Here is a tiny trained network, its code and every weight. The questions are about switching its units off for an input and a target symbol, where a switched-off unit gives its printed mean instead of its output.

import numpy as np


def w(rows, s, z=0):
    codes = np.array(rows[::2]) - 128.0
    scale = np.full(codes.shape[1], s)
    scale[-1] = z or s
    return codes * scale


def norm(h):
    return h / np.sqrt((h * h).mean(-1, keepdims=True) + 1e-5)


def f(y):
    return np.maximum(y, 0)


def softmax(a):
    e = np.exp(a - a.max(-1, keepdims=True))
    return e / e.sum(-1, keepdims=True)


def log_softmax(a):
    a = a - a.max(-1, keepdims=True)
    return a - np.log(np.exp(a).sum(-1, keepdims=True))


def net(x, mask):
    ids = ['αγδεζηθλμξπστφψω'.index(c) for c in x.split()]
    T = len(ids)
    res = E[ids] + P[:T]
    r = norm(res)
    for j in range(3):
        rows = slice(3 * j, 3 * j + 3)
        q, k, v = (r @ M[0][rows].T for M in (Q, K, V))
        z = softmax(np.where(np.tri(T) > 0, q @ k.T / 3**0.5, -1e9)) @ v
        o = O[0][rows]
        res = res + np.where(mask[j], z, o[:, -1]) @ o[:, :-1]
    y = f(norm(res) @ A[0][:, :-1].T + A[0][:, -1])
    res = res + np.where(mask[3:15], y, B[0][:, -1]) @ B[0][:, :-1]
    return log_softmax(norm(res)[-1] @ U[:, :-1].T + U[:, -1])


Q, K, V, O, A, B = {}, {}, {}, {}, {}, {}
E = w([
[98,216,31],'α',
[25,131,51],'γ',
[166,135,79],'δ',
[62,242,102],'ε',
[128,180,121],'ζ',
[146,155,62],'η',
[103,45,135],'θ',
[163,70,152],'λ',
[127,176,124],'μ',
[189,34,133],'ξ',
[94,108,134],'π',
[53,137,93],'σ',
[77,152,87],'τ',
[242,4,162],'φ',
[100,218,32],'ψ',
[149,83,215],'ω',
],0.015)
P = w([
[66,91,153],'0',
[114,158,5],'1',
[142,120,131],'2',
[96,129,140],'3',
[139,73,83],'4',
[146,133,126],'5',
[183,152,145],'6',
[145,110,57],'7',
],0.017)
Q[0] = w([
[148,121,164],'h1',
[146,82,97],'h1',
[221,82,79],'h1',
[174,173,182],'h2',
[154,156,180],'h2',
[122,93,29],'h2',
[96,146,105],'h3',
[161,148,174],'h3',
[3,106,82],'h3',
],0.028)
K[0] = w([
[173,133,142],'h1',
[128,82,110],'h1',
[131,4,187],'h1',
[183,129,191],'h2',
[180,101,193],'h2',
[93,203,7],'h2',
[134,129,166],'h3',
[228,72,168],'h3',
[77,238,121],'h3',
],0.024)
V[0] = w([
[131,9,54],'h1',
[118,199,18],'h1',
[128,131,44],'h1',
[111,118,187],'h2',
[68,149,73],'h2',
[62,41,21],'h2',
[88,175,90],'h3',
[121,208,134],'h3',
[131,88,120],'h3',
],0.012)
O[0] = w([
[151,87,6,220],'h1',
[67,211,138,84],'h1',
[93,186,81,130],'h1',
[140,93,188,87],'h2',
[151,220,103,202],'h2',
[194,115,75,254],'h2',
[179,60,63,170],'h3',
[186,114,101,125],'h3',
[99,134,141,132],'h3',
],0.013,0.0098)
A[0] = w([
[223,112,217,160],'n1',
[114,102,153,61],'n2',
[67,163,112,183],'n3',
[167,137,56,104],'n4',
[149,172,171,34],'n5',
[128,132,123,15],'n6',
[79,103,141,107],'n7',
[48,220,218,3],'n8',
[254,149,144,148],'n9',
[83,196,115,61],'n10',
[66,212,119,145],'n11',
[219,160,154,126],'n12',
],0.017,0.0023)
B[0] = w([
[27,205,108,162],'n1',
[136,26,143,139],'n2',
[201,152,171,155],'n3',
[139,209,198,246],'n4',
[99,172,75,141],'n5',
[142,134,123,128],'n6',
[193,59,142,140],'n7',
[8,130,187,164],'n8',
[4,149,120,199],'n9',
[195,101,202,159],'n10',
[217,134,223,171],'n11',
[98,246,112,161],'n12',
],0.023,0.012)
U = w([
[202,84,123,254],'α',
[159,119,136,105],'γ',
[134,129,143,89],'δ',
[114,121,114,90],'ε',
[91,130,207,120],'ζ',
[43,171,103,164],'η',
[72,136,117,62],'θ',
[174,135,147,74],'λ',
[120,126,118,85],'μ',
[127,153,142,94],'ξ',
[166,144,140,103],'π',
[231,113,154,72],'σ',
[192,132,161,64],'τ',
[114,115,158,133],'φ',
[159,142,146,68],'ψ',
[160,136,4,155],'ω',
],0.015,0.0084)

Each question gives the input, a string of symbols that net reads in full, and the target symbol t.
The units are the heads (3 rows each of Q, K, V and O) and the neurons (one row each of A and B). Each row of codes is followed by its name. A weight is (code - 128) times the scale printed after its matrix; where a second scale follows, it is the last column's (O, A, B and U).
mask holds one flag per unit, heads first, then neurons. A switched-off unit (its flag False) gives its mean, the last column of its rows in O or B, instead of its output. The means were averaged over made-up inputs and are rounded, as every weight is.
A unit's drop is (log p(t) with every unit on - log p(t) with that unit switched off) / (log p(t) with every unit on - log p(t) with every unit switched off).
The circuit of an input: a set's keep is (log p(t) with only the set's units on - log p(t) with every unit switched off) / (log p(t) with every unit on - log p(t) with every unit switched off). Starting from the 12 units with the biggest drops (on a tie, the unit counted first), units are removed one at a time, each time the one whose removal leaves the highest keep (on an exact tie, the one counted first), for as long as the keep stays at least 0.8.
circuit, biggest first: the units of the circuit, biggest drop first
k most important neurons: the k neurons with the biggest drops, biggest first
which heads matter: for each layer, one digit per head in row order, 1 if its drop is at least 0.15 and else 0, layers parted by /
drop when u is switched off: that unit's drop, to one decimal
input η ζ θ θ τ η θ ξ, target ω: circuit, biggest first : (h1 n11)
input γ θ θ σ μ θ θ, target α: 3 most important neurons : (n9 n8 n4)
input ψ θ θ θ θ θ μ, target η: circuit, biggest first : (n9)
input μ θ ω θ ξ θ θ, target α: which heads matter : 110
input μ μ μ ε θ, target ω: which heads matter : 000
input θ μ θ θ θ ω θ φ, target η: which heads matter : 001
input θ η π θ ω, target η: which heads matter : 101
input μ μ θ μ θ λ, target α: 2 most important neurons : (n9 n8)
input α α θ θ ω λ, target α: which heads matter : 011
input θ η θ λ ξ, target ω: drop when n11 is switched off : 0.2
input θ σ σ θ θ η θ μ, target ω: drop when n1 is switched off : 0.1
input ω θ θ μ η θ μ ψ, target ω: drop when n11 is switched off : 0.1
input θ θ ψ μ λ, target ω: drop when n7 is switched off : 0.0
input θ θ λ θ π, target ω: circuit, biggest first : (h1)
